Each row has a name. After each piece below comes the name of the row it's from, unless a question asks for something else. Each question is about the rows just above it. Places in a row count from 0.

Columns, left to right: C D L A V R
P: [ 68 -16 -66  78  68  -1]
Z: [ 84 -22 -85  98  76  -4]
Y: [ 72  69 -72  69  69  72]
N: [48 -8 93 65 53 -9]
J: [ 63 -14 -61  72  59   3]
G: [ 94 -95 -95  68 104  -8]
Where in the named rows is [-9]?	N, 5
Count of [78] in P:	1
[-66 -85 -72] is in which column, read top down?	L
Which column holds this, read top down? [68 76 69 53 59]	V
Count of [69] in Y:	3
How many times does G hold [94]?	1

Columns, left to right: siv musep Zabur penul gaf Niza
mon: [117 -19  24 117 -13 -38]
rop: [117 117 -19 -49 -38  24]
Duge: [102 -25 -12 -49 -32  40]
Tepi: [102 -39 -32 -13  40 -49]
bib: [106 -10 -46 -49 -23  14]
[ 24 117 117 -19 -49 -38] is which row reordered?	rop
Which column holds [-19 -12] top down?	Zabur
Which column holds this, read top down? [-32  40 -23]	gaf
Times [117] occurs in rop:	2
Which row holds these entries in another order? [-25  40 -32 -12 -49 102]	Duge
How many times does mon hold [-38]?	1
[-38 -32] is in which column, read top down?	gaf

Columns, left to right: mitu Noro fupi Fas
Robu: [113  27  -9  12]
bura: [ 21  31 104  26]
Neza: [ 17 114  87  55]
lir: [ 26  -9 113  12]
vov: [ 33 -11  19 111]
Row and place of [33] in the named rows:	vov, 0
Which column holds this, read top down? [26 33]	mitu
Row and place of [-11] in the named rows:	vov, 1
Put [ 12  -9  27 113] back in order: which row is it?	Robu
find: [ 26  -9 113  12]	lir
Which column holds this, read top down? [26 55]	Fas

Columns, left to right: digo tilo turu Leg Vagal voda Kav donot kob
Zuf: [  53   29   -2 -109  -80  111  -97   53  -12]
zinip: [ 22  -3  29 -58 -18 -21 -59 -23 -91]
Libek: [ 92   0  76  24  34 -19 -22 -90 -26]
runod: [ -51   42   49   -3   66 -102   -8   47   56]
rarap: [ 12  66 -86  22  53  -3  96  91 -76]
sitis: [-119  -19  110   -3 -104  -30  109   34  -47]
gekas: [-101  113   69    7  -67  -14   66   31  -17]
rov: [ 58  16 -24 -52  73 -22 -52 -86 -98]
Gadi: [  -3  -15  109  -29 -119 -104  -47   34  -19]
Count of [-52] in rov:	2
Which row holds these entries in another order? [-119 -104  -47  -29  -19  -15   -3   34  109]	Gadi
Which column holds this, read top down? [-24 109]	turu
Which row holds these entries in another order? [ -12   53  -97  111  -80 -109   -2   29   53]	Zuf
Times [111] occurs in Zuf:	1

Columns, left to right: Gelus kez vapom votir suf zumu Labub Basuv genu
nasi: [-31  10 -11  98  21  20  -5  23  18]
kizus: [-48  18  10  53 -63  81  41  62 -59]
Bigig: [  0  42   0  -3 -24   1  -4   0 -51]
zepi: [ 43   0  11 -12 102 -45 -27  43 -15]
Suko: [ 19 -85 -11  49  50   0  30  42 -46]
Where in the named rows is [23]?	nasi, 7
How many times does Bigig hold [-4]?	1
Which column holds this, read top down? [ 20  81   1 -45]	zumu
Which column holds [-45   0] top down?	zumu
Row and place of [-12] in the named rows:	zepi, 3

Columns, left to right: gobo ros vato Nipa Rizon surug koz Ran ger
duze: [-42 -13  25  32  59 -16 -30 -68  14]
runor: [ 13 -36 -24 -22 -43 -86 -35  10   4]
zup: [ 49  -9 -23  26 -28   2 -30  64  21]
Guka: [-42  29  39  35  77 -10 -46 -78  -3]
Lukab: [ 41 -28 -43  36 -20 -31 -11  51  35]
poze: [-36 -31  13  61 -31  -1 -28 -37   9]
bulab: [ 49  -9 -30   1  21 -23  -2  64  26]
Count of [64] in bulab:	1
[-30 -28 -23  -9   2  21  26  49  64] is which row reordered?	zup
Times [-37] occurs in poze:	1
[-43 -28] is in which column, read top down?	Rizon
[-1] is at row and place	poze, 5

Columns, left to right: lopu bopo bir mezad Bafog Dopa fem
piva: [ -40  -43  -23   80   -6  -69 -103]
Vub: [-103  -43  -43 -103 -103  -69  -44]
tona: [ -29   42  -31  -22 -102  -23   91]
Which column holds [-43 -43] top down?	bopo
[ -69 -103  -40  -43  -23   80   -6] is which row reordered?	piva
How many times does piva hold [-5]?	0
Count of [-44] in Vub:	1
[-22] is at row and place	tona, 3
Where in the named rows is [-40]?	piva, 0

Columns, left to right: kibob Nes gor vize
dav: [-101   79   29    4]
gul: [  29   78 -101    3]
Pugob: [  29 -101    3   79]
Which row holds these entries in another order? [  79   29 -101    3]	Pugob
Times [30] occurs in dav:	0
Which row holds these entries in another order? [   3   29   79 -101]	Pugob
The row with [  29   78 -101    3] is	gul
Put [-101    3   29   79] back in order: which row is it?	Pugob

Columns, left to right: tani tizo nago Nazod
Kovod: [  28   54   28 -116]
Led: [  52    1 -117    1]
tud: [ -33 -102   77  -33]
zizuk: [-50 -31  -2  56]
Where in the named rows is [-2]?	zizuk, 2
Times [-116] occurs in Led:	0
Count of [-116] in Kovod:	1
How many times does zizuk hold [-2]?	1

Columns, left to right: nupir toza zet gepa Zag bozel vegeb reloz Fegu zed
tiku: [  50   71 -113  107 -101  -29   42   17   -6    4]
zod: [ 43  32 -75  34 -39 -65 -18  20  24  31]
lofed: [-71  70  29  64  55 -64  70 -64 -64  70]
sud: [0 0 0 0 0 0 0 0 0 0]
bogip: [ 52 -41 -41 -41 -79   6 -73  19  -4  26]
zikiz: [  50   18 -113  107   -6  -29   42   17   -6  -21]
sulas: [  0   0   0   0 -42   0   0   0   6  24]
How many times does zikiz hold [-6]?	2
Times [71] occurs in lofed:	0
How many times does bogip hold [-41]?	3

Columns, left to right: maru megat zadog gigu bod nak fisif
Robib: [-86   4   9  -7  10  16 -54]
det: [-87  13   8 -11  29  10 -51]
Fasiv: [-88   8  15 -10  17   9 -52]
dulug: [-84   1  21  -2  -6  28 -53]
Bevu: [ 8  8 15 12  8 15 15]
zibi: [-87  12  13  -9  24   3 -52]
How many times does Bevu hold [8]?	3
Where in the named rows is [21]?	dulug, 2
Where in the named rows is [29]?	det, 4
[13  8  1  8] is in which column, read top down?	megat

Columns, left to right: Favuf mek pemi kemiz Vimo Pivu rerug kikog Tig Laro
bas: [-61  89  15  25 -69  69  40   9  49  87]
zem: [-69  71  75  82   7  58 -36   9  40 -24]
Nufog: [ 18 -22 -76  88   4 -37  50  88  49  42]
ked: [ 29 112  56  45  30 -27 -30  44 -26 -63]
Bedi: [  9   9  50  25 -69  69  40   9  49   9]
zos: [-76  50  88  88   5  42 -37  18  49 -22]
Which column holds [82 88 45] top down?	kemiz
Put [-76 -37 -22   5  18  42  49  50  88  88] back in order: which row is it?	zos
Which column holds this, read top down? [ 29   9 -76]	Favuf
[-69   9   9   9   9  25  40  49  50  69] is which row reordered?	Bedi
How many times does Bedi hold [9]?	4
[-61] is at row and place	bas, 0
[15] is at row and place	bas, 2

Columns, left to right: vadiz tulo ruril lifig zit
zedal: [101 -24  39   2 -77]
fivi: [  -7 -111   -8   49   49]
vol: [38 38 38 20 20]
Lubo: [101 -24 -38   2 101]
Which column holds this, read top down? [49 20  2]	lifig
[39 -8] is in which column, read top down?	ruril
Which row holds these entries in another order? [20 38 20 38 38]	vol
Which column holds [ -7  38 101] top down?	vadiz
Times [1] occurs in Lubo:	0
Times [-7] occurs in fivi:	1
How many times does vol hold [38]?	3

Columns, left to right: Los fod beg nemuf fur mim
lare: [97 50  6 87 49 44]
gel: [97 50  6 87  2 54]
vik: [ 97  50 -51  87 -51 -51]
tatu: [97 26  6 87  2 44]
[54] is at row and place	gel, 5
Count of [50] in vik:	1

Columns, left to right: gemo laku pul medom dubef ruz lal Dola
Bok: [ -8  11 -36  17  -2  17  20 -20]
fega: [  4  35  -2  34   1  36  66 -14]
Guv: [  0   0   0   0 -18   0   0   0]
bisam: [30 -6  9 38 -2 63 69 29]
Zepot: [  4  66   1  -2 -14 -19  34  74]
seke: [0 0 1 0 0 0 0 0]
find: [  0   0   0   0 -18   0   0   0]	Guv
Which row holds these entries in another order? [ 35   4  66   1  34 -14  36  -2]	fega
Row and place of [-19] in the named rows:	Zepot, 5
[-20] is at row and place	Bok, 7

Columns, left to right: Tomiv somer nid Pab bef
pepof: [  6  50  69 120  53]
Tutav: [ 19  53 121 -17   5]
tused: [71 49 13 31 61]
Where in the named rows is [121]?	Tutav, 2
[  6 120  69  53  50] is which row reordered?	pepof
Row and place of [50] in the named rows:	pepof, 1
Where in the named rows is [69]?	pepof, 2
Row and place of [71] in the named rows:	tused, 0

Columns, left to right: lagu dak sut punef Gisu Gide luk non duv
vimoz: [  4  -4  -4   4  -5  -4 -13  19   5]
bupu: [ 45  -8 -10  26  28   5  19 -11   2]
dazar: [-19   4   4 -14 -21 -15 -21  24   0]
fam: [ 16  -7  -7  14   7   2  -3 -24   5]
Voto: [-57  19  16 -47 -57 -47 -46  51  -6]
Lizap: [  5  -3  14  -7   7   2  -8  16 -24]
nov: [-104   32   31  -18  -75  -43  -42   31  -15]
dukas: [ 21  -4  -2  18  33  29  39 -49  -3]
zif: [-52 -52 -23 -37 -23 -23 -23  21 -52]
Zifom: [-40  13  13 -28 -22  -9  -6  -3  -8]
Pilad: [ 24  -5  -5  16  22  14  20 -21   0]
Put [  0 -21  20  14  22  16  -5  -5  24] back in order: which row is it?	Pilad
Which column holds this, read top down? [  2 -47   2 -43  29]	Gide
Count of [-23] in zif:	4
[-19] is at row and place	dazar, 0
How many times does zif hold [-22]?	0
Which column holds [-75  33 -23] top down?	Gisu
Put [ -3 -24   5  16  -7  -7  14   7   2] back in order: which row is it?	fam

